Below are the code and all the weights of a small trained network. Each question names an input and a class and asks about switching units off, where a switched-off unit gives its printed mean instead of its output.

import numpy as np


def w(rows, s, z=0):
    codes = np.array(rows[::2]) - 128.0
    scale = np.full(codes.shape[1], s)
    scale[-1] = z or s
    return codes * scale


def norm(h):
    return h / np.sqrt((h * h).mean(-1, keepdims=True) + 1e-5)


def f(y):
    return np.maximum(y, 0)


def log_softmax(a):
    a = a - a.max(-1, keepdims=True)
    return a - np.log(np.exp(a).sum(-1, keepdims=True))


def net(x, mask):
    res = np.array(x, float).reshape(1, 5) / 4 @ E
    u = 0
    for l in range(3):
        y = f(norm(res) @ A[l][:, :-1].T + A[l][:, -1])
        res = res + np.where(mask[u : u + 6], y, B[l][:, -1]) @ B[l][:, :-1]
        u += 6
    return log_softmax(norm(res)[-1] @ U[:, :-1].T + U[:, -1])


A, B = {}, {}
E = w([
[50,170,92,104,139,165,104,103],'x0',
[79,37,72,18,139,145,130,89],'x1',
[146,61,50,169,157,208,110,199],'x2',
[112,128,71,1,73,53,87,243],'x3',
[118,221,144,39,244,130,138,255],'x4',
],0.0054)
A[0] = w([
[145,85,86,178,52,126,118,217,98],'L0N0',
[164,46,112,83,135,86,139,81,117],'L0N1',
[89,225,141,147,121,182,100,191,201],'L0N2',
[86,134,58,186,171,176,127,103,15],'L0N3',
[136,111,53,3,130,158,99,178,111],'L0N4',
[98,105,136,146,160,94,100,130,5],'L0N5',
],0.0058,0.0014)
B[0] = w([
[254,152,215,150,105,83,99,101,204],'L0N0',
[192,222,183,123,149,138,72,126,194],'L0N1',
[212,137,156,135,197,22,111,154,218],'L0N2',
[185,159,139,170,168,84,99,95,175],'L0N3',
[30,48,65,78,135,188,161,98,253],'L0N4',
[129,107,119,184,165,126,79,191,128],'L0N5',
],0.0056,0.0047)
A[1] = w([
[151,8,120,113,127,98,213,75,104],'L1N0',
[117,83,57,165,101,176,155,199,157],'L1N1',
[154,152,94,91,214,134,168,240,196],'L1N2',
[37,114,94,87,85,184,184,103,2],'L1N3',
[61,104,110,74,182,136,190,211,47],'L1N4',
[153,16,109,252,163,254,96,57,83],'L1N5',
],0.0065,0.0033)
B[1] = w([
[139,151,150,143,171,140,91,144,185],'L1N0',
[147,152,194,133,97,43,135,80,167],'L1N1',
[183,84,154,137,158,132,6,133,255],'L1N2',
[106,156,185,115,171,149,57,118,156],'L1N3',
[42,121,74,75,200,188,2,136,192],'L1N4',
[66,97,119,133,62,41,208,69,252],'L1N5',
],0.0077,0.0059)
A[2] = w([
[137,85,81,11,120,104,100,200,162],'L2N0',
[116,126,136,139,122,71,104,126,156],'L2N1',
[151,97,74,161,81,145,117,98,82],'L2N2',
[179,121,139,95,53,52,81,145,120],'L2N3',
[122,182,120,177,191,94,154,106,169],'L2N4',
[62,113,154,206,55,135,254,98,2],'L2N5',
],0.0072,0.0022)
B[2] = w([
[36,66,43,81,88,167,146,22,253],'L2N0',
[128,65,203,166,98,110,122,127,198],'L2N1',
[91,117,174,135,126,48,136,103,166],'L2N2',
[119,100,115,233,166,146,246,117,230],'L2N3',
[231,97,143,209,116,31,156,225,200],'L2N4',
[3,58,55,80,24,80,192,56,237],'L2N5',
],0.0055,0.0056)
U = w([
[104,208,123,134,137,168,158,130,39],'0',
[88,96,75,50,185,147,11,120,192],'1',
[149,197,77,139,103,178,143,156,2],'2',
[79,82,120,175,57,67,203,41,173],'3',
[235,152,192,219,171,73,116,182,221],'4',
[161,152,116,128,110,211,181,157,36],'5',
],0.012,0.0054)

Each question gives the input, the list of numbers given to net, and the class t.
The units are the neurons (one row each of A and B). Each row of codes is followed by its name. A weight is (code - 128) times the scale printed after its matrix; where a second scale follows, it is the last column's (A, B and U).
mask holds one flag per neuron, layer by layer. A switched-off neuron (its flag False) gives its mean, the last column of its row in B, instead of its output. The means were averaged over made-up inputs and are rounded, as every weight is.
A unit's drop is (log p(t) with every unit on - log p(t) with that unit switched off) / (log p(t) with every unit on - log p(t) with every unit switched off).
The circuit of an input: a set's keep is (log p(t) with only the set's units on - log p(t) with every unit switched off) / (log p(t) with every unit on - log p(t) with every unit switched off). Starting from the 12 units with the biggest drops (on a tie, the unit counted first), units are removed one at a time, each time the one whose removal leaves the highest keep (on an exact tie, the one counted first), for as long as the keep stays at least 0.8.
circuit, biggest first: the units of the circuit, biggest drop first
unit that matters most: the unit with the biggest drop
top k neurons: the k neurons with the biggest drops, biggest first
k most important neurons of layer l: the k neurons of layer l with the biggest drops, biggest first
drop when u is switched off: that unit's drop, to one decimal
input [-4,1,-2,-1,2], class 4: unit that matters most => L0N4
input [-6,-3,-3,0,-3], class 4: 2 most important neurons of layer 2 => [L2N0 L2N5]
input [0,7,-3,-4,2], class 1: circuit, biggest first => [L1N5 L2N5]
input [-7,-6,-1,-7,2], class 3: top 2 neurons => [L1N2 L2N5]
input [5,-5,8,3,-3], class 4: top 2 neurons => [L0N2 L0N0]
input [-2,8,-2,2,-4], class 1: circuit, biggest first => [L1N5 L1N0]
input [-1,-5,6,3,-3], class 4: 2 most important neurons of layer 0 => [L0N0 L0N4]
input [8,2,-7,-3,4], class 4: 2 most important neurons of layer 0 => [L0N4 L0N2]
input [0,-5,-5,6,5], class 1: top 2 neurons => [L2N0 L0N0]
input [-6,-4,-5,6,-5], class 4: 2 most important neurons of layer 1 => [L1N5 L1N4]
input [-2,-8,-5,6,-2], class 4: 2 most important neurons of layer 2 => [L2N5 L2N0]
input [0,-2,2,1,-1], class 4: drop when L0N1 is switched off => 0.0
input [6,-7,0,-3,0], class 4: drop when L0N2 is switched off => 0.2
input [0,5,-4,4,-2], class 1: top neuron => [L0N4]
input [6,-2,-5,-2,5], class 4: drop when L0N4 is switched off => 0.1
